Below is a small trained network, with its code and all its weights. Each question gives an input and a target symbol and asks what happens when units are switched off, that is, made to give their printed mean instead of their output.

import numpy as np


def w(rows, s, z=0):
    codes = np.array(rows[::2]) - 128.0
    scale = np.full(codes.shape[1], s)
    scale[-1] = z or s
    return codes * scale


def f(y):
    return np.maximum(y, 0)


def softmax(a):
    e = np.exp(a - a.max(-1, keepdims=True))
    return e / e.sum(-1, keepdims=True)


def log_softmax(a):
    a = a - a.max(-1, keepdims=True)
    return a - np.log(np.exp(a).sum(-1, keepdims=True))


def net(x, mask):
    ids = ['ΓΔΘΛΞΠΦΨαβεζμτω'.index(c) for c in x.split()]
    T = len(ids)
    res = E[ids] + P[:T]
    u = 0
    for l in range(2):
        r = res
        for j in range(2):
            rows = slice(3 * j, 3 * j + 3)
            q, k, v = (r @ M[l][rows].T for M in (Q, K, V))
            z = softmax(np.where(np.tri(T) > 0, q @ k.T / 3**0.5, -1e9)) @ v
            o = O[l][rows]
            res = res + np.where(mask[u + j], z, o[:, -1]) @ o[:, :-1]
        u += 2
        y = f(res @ A[l][:, :-1].T + A[l][:, -1])
        res = res + np.where(mask[u : u + 4], y, B[l][:, -1]) @ B[l][:, :-1]
        u += 4
    return log_softmax(res[-1] @ U[:, :-1].T + U[:, -1])


Q, K, V, O, A, B = {}, {}, {}, {}, {}, {}
E = w([
[56,167,120,150,77,162,142,150],'Γ',
[112,92,137,118,113,198,113,127],'Δ',
[66,174,177,92,103,129,126,196],'Θ',
[148,111,103,127,159,204,143,124],'Λ',
[126,85,72,146,100,156,155,148],'Ξ',
[122,107,131,81,82,82,126,125],'Π',
[195,129,148,59,157,91,117,108],'Φ',
[125,71,95,97,169,142,148,165],'Ψ',
[89,142,58,99,167,123,112,120],'α',
[205,79,86,89,110,148,68,109],'β',
[99,101,119,133,105,176,134,125],'ε',
[26,141,87,126,109,132,149,254],'ζ',
[163,107,70,108,135,146,106,66],'μ',
[140,69,114,72,167,129,130,32],'τ',
[104,127,160,60,142,139,108,140],'ω',
],0.017)
P = w([
[126,147,177,254,137,84,102,99],'0',
[46,102,148,167,165,131,78,87],'1',
[28,105,136,142,158,139,96,93],'2',
[49,113,124,130,149,152,115,89],'3',
[63,117,120,114,138,158,129,86],'4',
[87,127,114,105,124,163,144,87],'5',
[100,130,111,90,104,168,157,91],'6',
[117,147,108,81,96,171,174,93],'7',
[123,159,101,65,90,175,189,101],'8',
[148,165,101,57,74,183,200,103],'9',
[157,179,94,49,45,183,214,112],'10',
[129,182,101,24,66,186,227,121],'11',
],0.0088)
Q[0] = w([
[68,37,150,79,142,178,212,119],'0.h1',
[147,56,79,168,64,32,153,177],'0.h1',
[234,120,143,254,198,65,157,213],'0.h1',
[129,131,120,93,166,208,106,202],'0.h2',
[117,39,180,153,136,181,230,128],'0.h2',
[64,49,100,28,135,176,179,149],'0.h2',
],0.016)
K[0] = w([
[133,185,81,49,69,150,122,102],'0.h1',
[112,177,185,157,189,188,95,67],'0.h1',
[76,105,179,234,137,61,35,89],'0.h1',
[114,147,141,108,108,118,157,49],'0.h2',
[126,196,106,122,116,68,37,133],'0.h2',
[143,207,71,2,50,188,157,116],'0.h2',
],0.018)
V[0] = w([
[129,43,87,73,52,99,32,184],'0.h1',
[85,220,137,129,66,130,60,35],'0.h1',
[160,176,156,53,216,98,111,143],'0.h1',
[159,101,243,88,148,167,103,176],'0.h2',
[219,175,61,83,175,173,33,206],'0.h2',
[92,205,148,161,119,248,100,110],'0.h2',
],0.016)
O[0] = w([
[183,16,175,93,130,118,128,180,214],'0.h1',
[211,202,150,112,129,254,142,109,2],'0.h1',
[63,117,204,109,80,121,123,24,153],'0.h1',
[156,90,142,167,171,101,252,105,7],'0.h2',
[132,90,141,196,236,168,57,121,98],'0.h2',
[54,135,97,67,235,103,157,171,174],'0.h2',
],0.0099,0.0053)
A[0] = w([
[121,129,53,123,99,193,169,83,29],'0.n1',
[43,64,38,183,94,255,195,128,101],'0.n2',
[42,158,204,202,117,166,148,198,18],'0.n3',
[176,217,231,50,160,27,76,171,2],'0.n4',
],0.012,0.0044)
B[0] = w([
[92,62,168,139,97,101,151,209,179],'0.n1',
[157,154,149,43,146,46,103,15,255],'0.n2',
[199,39,101,147,160,177,136,50,154],'0.n3',
[205,53,22,66,165,94,118,2,166],'0.n4',
],0.0067,0.0085)
Q[1] = w([
[123,122,113,79,131,121,105,98],'1.h1',
[141,120,134,109,131,130,132,106],'1.h1',
[153,157,125,253,106,147,154,138],'1.h1',
[127,120,117,131,115,113,123,140],'1.h2',
[133,108,131,91,132,119,123,126],'1.h2',
[115,114,116,43,134,142,135,111],'1.h2',
],0.035)
K[1] = w([
[142,165,116,193,141,135,168,139],'1.h1',
[130,136,93,147,138,131,144,157],'1.h1',
[107,66,164,4,156,116,115,118],'1.h1',
[144,130,155,112,126,145,127,117],'1.h2',
[147,178,134,156,125,112,138,129],'1.h2',
[146,161,87,229,125,142,148,130],'1.h2',
],0.027)
V[1] = w([
[172,169,104,164,154,88,85,177],'1.h1',
[153,89,129,158,122,40,118,106],'1.h1',
[6,96,146,98,128,107,109,124],'1.h1',
[146,198,88,180,110,85,63,62],'1.h2',
[132,216,223,132,108,63,112,198],'1.h2',
[185,196,216,121,217,56,107,148],'1.h2',
],0.011)
O[1] = w([
[154,122,113,101,41,107,104,109,131],'1.h1',
[169,192,2,218,103,140,147,135,217],'1.h1',
[80,73,81,161,120,184,174,42,144],'1.h1',
[147,223,171,212,101,132,112,95,254],'1.h2',
[69,203,90,113,131,145,164,140,74],'1.h2',
[141,158,54,54,142,76,114,48,51],'1.h2',
],0.0071,0.0086)
A[1] = w([
[146,131,194,79,137,81,127,155,6],'1.n1',
[218,151,178,92,83,146,163,163,3],'1.n2',
[178,137,139,87,112,71,254,122,110],'1.n3',
[164,182,109,54,143,217,155,137,39],'1.n4',
],0.0097,0.0049)
B[1] = w([
[141,163,52,128,118,212,58,103,254],'1.n1',
[90,154,2,232,126,141,207,73,198],'1.n2',
[118,61,181,180,150,178,187,182,253],'1.n3',
[69,43,104,32,133,139,130,112,178],'1.n4',
],0.0061,0.008)
U = w([
[108,41,71,173,129,178,147,125,51],'Γ',
[135,53,144,118,196,126,193,135,167],'Δ',
[187,62,104,112,137,97,119,162,13],'Θ',
[184,61,153,138,168,73,160,63,182],'Λ',
[177,101,127,143,151,120,139,218,166],'Ξ',
[132,148,122,141,216,78,153,103,148],'Π',
[128,65,106,66,156,130,166,122,3],'Φ',
[89,82,194,155,112,139,128,85,183],'Ψ',
[62,94,105,133,139,165,53,136,132],'α',
[154,92,155,96,38,133,177,174,239],'β',
[81,92,114,68,129,119,174,148,79],'ε',
[196,22,142,166,196,160,101,157,59],'ζ',
[126,83,121,105,142,227,77,124,89],'μ',
[78,69,187,162,185,172,185,169,223],'τ',
[77,4,129,187,128,34,99,155,170],'ω',
],0.0046,0.0039)

Each question gives the input, a string of symbols that net reads in full, and the target symbol t.
The units are the heads (3 rows each of Q, K, V and O) and the neurons (one row each of A and B). Each row of codes is followed by its name. A weight is (code - 128) times the scale printed after its matrix; where a second scale follows, it is the last column's (O, A, B and U).
mask holds one flag per unit, layer by layer, with each layer's heads first. A switched-off unit (its flag False) gives its mean, the last column of its rows in O or B, instead of its output. The means were averaged over made-up inputs and are rounded, as every weight is.
A unit's drop is (log p(t) with every unit on - log p(t) with that unit switched off) / (log p(t) with every unit on - log p(t) with every unit switched off).
The circuit of an input: a set's keep is (log p(t) with only the set's units on - log p(t) with every unit switched off) / (log p(t) with every unit on - log p(t) with every unit switched off). Starting from all 12 units, units are removed one at a time, each time the one whose removal leaves the highest keep (on an exact tie, the one counted first), for as long as the keep stays at least 0.8.
circuit, biggest first: the units of the circuit, biggest drop first
top k neurons: the k neurons with the biggest drops, biggest first
top k neurons in layer l: the k neurons of layer l with the biggest drops, biggest first
drop when u is switched off: that unit's drop, to one decimal
input Λ Ψ τ ε Ψ α Φ Θ Π Γ Φ τ, target Λ: circuit, biggest first : [0.h2, 1.h2, 0.h1]
input Ψ Π α, target Γ: circuit, biggest first : [1.h1, 0.h1]
input τ α τ α Ψ Γ Ψ Λ Φ β Ψ Ψ, target ζ: circuit, biggest first : [0.h2]
input Ψ Ξ α Φ Δ Ψ α τ τ Ψ α, target Γ: circuit, biggest first : [1.h1, 0.h1, 0.n2]
input β α α Π α Ψ α α Φ Ψ, target Λ: circuit, biggest first : [0.h2, 1.h2]
input Ψ Θ Π Ψ α Ξ ζ Ψ β τ, target ζ: circuit, biggest first : [0.h2, 0.h1]
input Γ τ Ψ Ψ Γ τ Π Π Γ Ψ α Ψ, target μ: circuit, biggest first : [0.h1, 1.h1, 1.n1]
input Γ α Ψ Λ Λ Φ Φ Ψ Φ Ψ, target Ψ: circuit, biggest first : [0.h1, 0.h2]
input Φ α Ψ α Δ Ψ ε τ α Ψ Γ, target Π: circuit, biggest first : [0.h2, 1.h2, 1.h1]
input ζ τ τ α Ψ Ψ Δ τ Ψ Λ, target ω: circuit, biggest first : [0.h1, 0.n3, 1.h2]
input α τ ε Ξ α Ψ α α Π Ψ Φ Δ, target Ψ: circuit, biggest first : [0.h1, 0.h2, 1.h2]
input α α Ψ τ α Δ, target μ: circuit, biggest first : [0.h1, 0.h2]
input Λ α Γ Γ Γ β τ τ Ψ α ω, target Λ: circuit, biggest first : [1.h2, 0.h1, 0.h2]
input Θ α Ξ τ, target ζ: circuit, biggest first : [0.h1, 0.n3, 1.h2, 0.n4]
input Ψ ω α α Π, target Γ: circuit, biggest first : [0.h1, 1.h1, 0.n2]
input Θ Ψ Δ Ψ Λ β, target ζ: top 2 neurons in layer 0 : [0.n3, 0.n4]
input Ψ ω Λ Π Ψ Λ, target β: top 2 neurons in layer 0 : [0.n2, 0.n1]
input τ Ψ τ Δ Γ ω, target τ: top 2 neurons in layer 0 : [0.n2, 0.n1]
input Ψ Γ Λ Π Ψ, target Γ: top neuron in layer 1 : [1.n2]
input τ Ψ α Φ Δ τ, target τ: top 3 neurons in layer 0 : [0.n1, 0.n2, 0.n4]
input α Φ Λ, target Ψ: top neuron in layer 0 : [0.n2]
input Λ τ α τ Ψ Γ Λ Ψ α, target ω: top 2 neurons : [0.n3, 1.n1]
input Λ Ξ Ψ Ψ Φ, target Λ: top 2 neurons in layer 0 : [0.n4, 0.n2]
input τ ω ε, target τ: drop when 0.h1 is switched off : 0.3
input Ψ Ψ ω α Π Γ μ μ Θ, target Γ: drop when 0.n3 is switched off : 0.1
input Φ Ψ Γ, target Π: drop when 0.h2 is switched off : 0.9
input Ξ Ψ Ψ τ Ψ Π Ψ Ψ τ τ, target β: drop when 1.h1 is switched off : 0.2
input Ξ τ Ψ ω Ψ τ Ψ Φ Λ Γ Ψ, target ε: top neuron : [1.n4]
